[ 97 139  86 141 143 162 116 178 141  97 135 160 133 105 103 145 108 143
 149 121 139  87  89 134  94 142 108 123  87 128 144 144 137  95 122 144
 142  94]  nus
[120 201 129 177 150 140 109 112  88 104 186 132 135  57  92 222  89 211
 146 129 160 126 126 132 115 150  95 108 126  86 149 184 157 120  74 216
 132 123]  Lobag
[125  79 123 101 126 133 124 145 160 148  91 126 117 179 150  68 152  76
 109 120 118 121 132 118 141 126 146 125 125 161 129 100 121 135 170  66
 118 134]  Ginem
[147 124 155 124 125 125  97 134 142 167 129 128  82 170 159 120 150 120
  83  89 127 156 161  85 164 125 151 129 158 149 125 120 126 162 150 118
  81 164]  kofoz
[120 201 129 177 150 140 109 112  88 104 186 132 135  57  92 222  89 211
 146 129 160 126 126 132 115 150 113 104 112 136 169 161 169 123 133 154
  86 121]  nila
[147 124 155 124 125 125  97 134 142 167 129 128  82 170 159 120 150 120
  83  89 127 156 161  85 164 108 151 129 170 149 125 120 126 162 150 118
  81 164]  lod
rev: [149 158 129 151 125 164  85 161 156 127  89] => kofoz
q: [ 97 138  87 140 142 163 115 178 141  97 135 158 134 106 103 146 108 143
 150 120 138  88  89 134  94 142 108 123  87 127 145 143 137  94 121 144
 143  95] => nus

[ 93 123 142 112] = dulet
[185 171 227  72] = nus
[171 229  72 147] = pegog
rev: [227 171] => nus
rev: [ 72 227 171] => nus
q: [ 93 124 140 112] => dulet

[220  85  84  37]  kofoz
[185 159  71 129]  nila
[185 159  71  75]  Toze
rev: [ 75  71 159] => Toze
q: [185 159  71  75] => Toze
rev: [129  71 159] => nila
q: [186 161  70  76] => Toze
rev: [129  71] => nila

[146 122 119 138 134 117 107 150]  kofoz
[ 50 128 133  97 138 140 132 112]  pof
[225 127 123 168 117 113 129 146]  Ginem
[ 47 120 129  99 120 145 137 148]  nus
[205 137 130 154 140 111 122 104]  Toze
q: [ 49 120 129  99 119 146 137 149] => nus
rev: [146 129 113 117 168 123] => Ginem
q: [ 49 127 132  95 137 141 131 111] => pof

[101 116 147 135 158 138 113 142 119 109 132 138 145 120 111 146] = Kirif
[ 80 125 152 124 123 132 225 106 116 118  93  98  77 124 116 158] = Ginem
[ 97 111 154 143 153 133  99 118 114 107 131 146 136 107 109 135] = Lobag
[150 115 103 168 113 115 109 104 126 131 146 155 156 113 116 141] = Toze
[121 122 142 128 157 146 108 154 122 113 145 120 164 132 115 134] = pof
[ 95 121 167 113 190 154  76 113 121  83 153 111 176 129 108  93] = sur
[101 116 147 135 158 138 113 142 119 109 132 138 145 120 111 117] = kofoz
[165 117  96 172 114 135 123 139 125 132 161 125 190 150 121 133] = nus
[173 132 152  93 118 113 166 155 130 181 101 153  55 103 131 186] = lod
[ 95 121 167 113 190 154  76 113 121  83 159 111 176 129 108  93] = pegog
[ 80 125 152 124 123 132 225 106 116 118  93  98  77 208 160  73] = nila
[230 159  94 109  79 128 173 147 159 196 135 106 111 156 155 145] = dulet
q: [101 117 148 134 158 138 114 142 120 109 133 138 145 120 112 146] => Kirif
q: [165 119  94 172 112 135 124 138 125 132 162 125 189 150 123 132] => nus
q: [ 80 124 152 125 123 132 224 107 116 118  94  99  76 209 162  73] => nila
q: [ 97 112 153 145 152 133 102 117 115 105 130 147 136 106 108 136] => Lobag
q: [173 132 152  94 116 113 166 154 131 181 102 152  55 102 131 186] => lod

[ 85  72  88 187 146 141 163] : nila
[ 82  92 102 199 137 152 160] : pof
[ 99  84  95 147 155  81 144] : Toze
[136 145 147 136 129 106  85] : lod
[ 76 126  72 173 126  86 130] : kofoz
[ 80 119  78 123  84 165 105] : Kirif
[195 228 166 172  83 156 170] : dulet
rev: [170 156  83 172 166 228] => dulet
rev: [165  84] => Kirif

[ 39 149 141 107] = Kirif
[151 197 153 220] = pof
[ 38 128  85 143] = nila
[158 121 125 107] = lod
q: [158 121 124 107] => lod
rev: [107 141 149] => Kirif

[202 119 198  79 148  44  66]  Kirif
[ 79 148  45  66 148  44 206]  Lobag
[202 119 198  79 148  44 206]  nus
rev: [ 66  44 148  79] => Kirif
q: [201 121 198  79 149  47 206] => nus
q: [ 81 149  46  64 147  43 205] => Lobag
q: [202 119 198  79 148  44  66] => Kirif
rev: [ 66  44 148  79 198 119] => Kirif
q: [202 119 199  80 148  43  66] => Kirif
q: [ 79 148  45  66 148  44 206] => Lobag

[136 148 121  89 135  90 133 139] -> pegog
[124 135  47 111 123 158 121 152] -> lod
[131 120 103 125 146 147 109  48] -> pof
[130 113 113 128 164 154 145 166] -> nila
[140 115 115 126 126 134 124 101] -> kofoz
[126 134 123  96 152  61 214 161] -> Ginem
rev: [158 123] => lod
q: [132 118 100 124 146 146 108  48] => pof
rev: [124 134 126] => kofoz
rev: [166 145 154 164] => nila
q: [142 115 115 126 127 134 123  99] => kofoz

[ 77 143 142 137 189 130 210 117] : pegog
[133 132 142 137 189  89 159 101] : pof
[140  77 144 111  92 108 155 141] : Lobag
q: [133 132 141 137 190  89 158 103] => pof
rev: [143  77] => pegog
rev: [144  77] => Lobag
q: [141  76 144 110  90 108 156 143] => Lobag

[153 192 203 107  86 118 140 163] = kofoz
[160 114  85 105 208 174  75 110] = dulet
[105  58  43 147 185 144 106  99] = Lobag
[100 135 157 148  68  92 169 144] = sur
[ 98 125 104 107 190 169  87  91] = pegog
[128 129 119 107 149 131 101 227] = pof
[130 159 169 122  95 115 143 155] = lod
[155 138 123 107 167 154 101 125] = Ginem
[ 95 123 146 158  68  92 171 114] = Toze
[ 83  97 104 150 104  97 146 182] = Kirif
[140 147 138 105 140 133 109 197] = nila
rev: [125 101] => Ginem
q: [155 138 123 107 167 154 100 125] => Ginem

[119 126 114 123 133 130 121 124 127 125 135] = pof
[113 126 117 123 146 132 124 128 117 131 134] = pegog
[123 130 120 122 125 121 120 150 144 135 109] = kofoz
[121 128 116 122 129 140 120 129 124 133 140] = Toze
[128 125 118 125 117 127 120 124 128 132 128] = Lobag
[121 120 120 122 125 130 123 127 123 134 131] = dulet
[111 128 116 124 155 115 118 122 107 130 123] = nila
[135 133 118 135  96 137 122 126 138 127 132] = Ginem
[131 136 127 137 132 121 120 126 120 130 121] = Kirif
[125 131 132 136 132 109 104 131 118 129 100] = nus
[123 131 131 131 120 111 119 128 123 128 105] = lod
[126 117 113 119 158 123 109 128 127 121 138] = sur
rev: [117 126 113] => pegog
q: [123 130 122 122 124 119 120 150 142 136 106] => kofoz
rev: [123 130 125 122 120 120 121] => dulet
q: [120 121 119 122 124 130 124 127 123 134 132] => dulet

[127 107  74  95 117 108] -> nila
[128 150 188 156 128 120] -> Lobag
[105 108 104 104 120 138] -> dulet
[ 41  68  74 157 117 108] -> nus
[199 166 150 114 113 115] -> lod
[156 125 112 110 123 132] -> kofoz
[190 157 147 112  88  44] -> pof
[193 181 126 107  75  84] -> pegog
[130 135 134 151 158 118] -> Kirif
q: [129 134 134 152 158 119] => Kirif
q: [193 181 127 107  75  84] => pegog
q: [199 166 150 114 113 116] => lod
rev: [107 126] => pegog
rev: [128 156] => Lobag
q: [128 150 187 155 129 119] => Lobag

[164  82 126 102 101 102 186 144 142 124]  nila
[ 79 102  82 102 126 101  91 175 155 128]  Ginem
[ 77  75  84 104 133 112  64 174 153 138]  nus
[ 73  82 125 114 116  36 107  92 117 183]  pof
[ 98  74  78  86 121 110 109 154 141 152]  Lobag
q: [ 79 102  80 102 127 101  92 174 156 127] => Ginem
rev: [101 126 102  82 102] => Ginem
rev: [152 141 154 109 110 121  86  78  74] => Lobag
rev: [110 121] => Lobag
q: [ 97  73  80  84 123 108 112 155 142 152] => Lobag

[214 138  73 102] : Kirif
[ 96 102 138  73] : sur
[193 138 224  56] : Lobag
[214 138 224  56] : lod
[ 97 163  97 189] : pegog
[215 191  56  46] : Toze
q: [214 138 223  56] => lod
rev: [102  73 138] => Kirif
q: [ 97 162  97 189] => pegog
q: [ 96 102 138  72] => sur

[119 185 207 188  24 159 122 105 165 177  49  87  98 166 182 172 155 185
  40 131  42  89 180  85 168 134 183 193  82  49  70] -> Kirif
[ 31 189 207 188 140 232 156  69 175 198 148  76  79 184  89 182 172 131
 185  40  42 155  55 174  83 124  27 117 176 191 182] -> Ginem
[ 31 189 188 195 140 232 156  69 175 198 148  76  79 184  89 182 172 131
 185  40  42 155  55 174  83 124  27 117 176 191 182] -> pegog
q: [ 31 189 188 195 140 232 156  69 175 198 148  76  79 184  89 182 172 131
 185  40  42 155  55 174  83 124  27 117 176 191 182] => pegog

[134 136 138 140 151 132 133 142 127 123 113 129 118 135 138 129 132 132
 139 139 151 149 140 123 163 164 160 153 155 164 143 137 127 123 107 104
 113  69  81  67  59  77  72  64  86  66  80  86  76 100 137 113 136 138
 158 147 172 179] = Toze
[134 134 139 139 155 129 133 140 126 121 114 133 115 135 138 129 132 129
 141 164 153 140 160 164 139 151 154 122 152 160 137 130 116 113  99  96
 101  62  73  62  52  72  77  71  95  72  91  98  90 115 159 126 153 156
 159 161 184 190] = sur
[134 135 139 139 153 131 134 142 126 122 114 131 117 135 138 128 132 131
 139 139 153 151 140 122 164 164 160 154 154 163 141 135 123 120 104 101
 108  67  78  65  56  75  73  66  88  68  84  90  81 105 145 117 142 145
 159 153  94 103] = Lobag
[135 138 129 132 129 141 164 150 140 160 164 130 169 145 139 166 144 166
 149 137 122 101  88  97  71  65  61  65  98  82 123 133 161 155 145 186
 197 179 196 178 182 158 120 112  72  99  71  78  85  86 113 127 134 136
 153 147 145 132] = Kirif
[135 131 146 133 130 111 142 135 154 137 182 132 107  93  69  62  80 109
 116 147 170 198 197 194 170 135 125 102 104  73  95 116 136 158 120 123
 125 117 107 141 127 168 162 141 136 108 103  98 118 124 120 130 126 119
 116 106  95 101] = dulet
[134 135 139 139 153 131 134 142 126 122 114 131 117 135 138 128 132 131
 139 139 153 151 140 122 164 164 160 154 154 163 141 135 123 120 104 101
 108  67  78  65  56  75  73  66  88  68  84  90  81 105 145 117 142 145
 159 153 177 183] = lod
q: [134 135 139 139 153 131 134 142 126 122 114 131 117 135 138 128 132 131
 139 139 153 151 140 122 164 164 160 154 154 163 141 135 123 120 104 101
 108  67  78  65  56  75  73  66  88  68  84  90  81 105 145 117 142 145
 159 153 177 183] => lod
q: [135 136 139 141 151 132 133 141 128 122 112 129 117 135 137 133 131 131
 138 140 150 150 139 124 163 164 158 154 155 167 142 137 127 124 106 103
 112  68  82  67  60  77  70  63  87  67  80  85  77 101 135 112 135 140
 157 147 173 178] => Toze
rev: [164 160 140 153 164 141 129 132 129 138 135] => sur
rev: [118 129 113 123 127 142 133] => Toze
q: [134 138 129 131 130 142 163 149 140 160 164 129 169 145 139 165 144 166
 149 136 122 100  87  97  72  64  60  65  98  81 123 132 161 155 145 186
 197 179 197 178 181 158 120 112  72  99  72  78  84  86 113 127 133 137
 153 148 145 132] => Kirif

[ 86 149  41 158 160 164 133 171 133 111 133 137] -> lod
[104 187 142  56 109 110 128  64 130 119 108 155] -> sur
[137 123 147  75  46 107 135 186 108 130 141 120] -> nila
[120 161 132 112  82 123  30 113 134 115 109  78] -> nus
[118 124  74  80  63 107 137 166  94  69 137 132] -> Toze
[132 123  30 109 134 120 161  82 115 113 112 108] -> Kirif
[192  52 129 126 117  96 139  98 100 109 124  91] -> Ginem
q: [ 86 149  41 157 160 164 134 171 132 111 133 137] => lod
rev: [ 75 147] => nila
rev: [112 113 115  82 161 120 134 109  30 123 132] => Kirif

[155 136  30 133 141 132 171  82 133 196 110 105 121 131 128 164 149 123
 199 131 152 158] -> pegog
[ 90 145  52 137 135 128 159  93 128 169 124  95 114 136 100 161 157 106
 186 128 159  92] -> Lobag
[108 145  27 131 143 133 173  82 132 203 106 109 123 130 102 163 144 129
 201 132 148 179] -> Toze
[ 52 137 135 128 159  94 128 169 134 188 114 101 118 133 100 164 152 128
 195 130 155 135] -> pof
[114 144  26 129 145 134 174  80 130 208 102 114 126 128 104 161 140 135
 200 133 144 200] -> Kirif
[108 145  27 131 136 133 173  82 132 203 106 109 123 130 100 163 144 129
 201 132 148 179] -> Ginem
rev: [135 155] => pof
rev: [155 130 195 128 152 164 100 133 118 101 114] => pof
rev: [169 128  93 159 128 135 137  52] => Lobag

[110 148 153 141 111 148 118 138 115  80 151 152 152 114 144  83 161 145
 109 138 110  93]  pegog
[164  94 100 131 161 132 140 119 103 173  84  94 119 144 101 170 105 121
 165 124 155 160]  Toze
[164 175 122  99 157  90 165 169 171 115 184 143 105 157 168 122 101 106
 166 138 110  93]  pof
[164 117 138 154 148  90 165 169 171 115 184 143 105 157 168 122 101 106
 166 108 163 133]  Kirif
[ 62  69 173 182  72 200  54  53  66 146  65 141 190  67  69 128 218 186
  57 180  61 111]  lod
[117 154 148 138 117 144 126 149 154  72 157 150 148 120 151  78 153 140
 117 133 116  91]  nus
rev: [117 138 148 154] => nus
rev: [131 100  94] => Toze
q: [ 62  70 173 183  72 199  54  54  66 146  65 141 190  66  68 129 218 186
  57 180  61 111] => lod
q: [164 117 138 154 148  89 165 169 171 115 185 142 105 157 169 121 101 106
 166 108 163 133] => Kirif
q: [117 154 148 138 117 144 126 149 153  71 157 150 148 119 151  78 153 141
 117 133 116  91] => nus
q: [164 175 122  99 157  90 165 169 171 115 184 143 105 157 168 122 101 106
 166 138 110  93] => pof

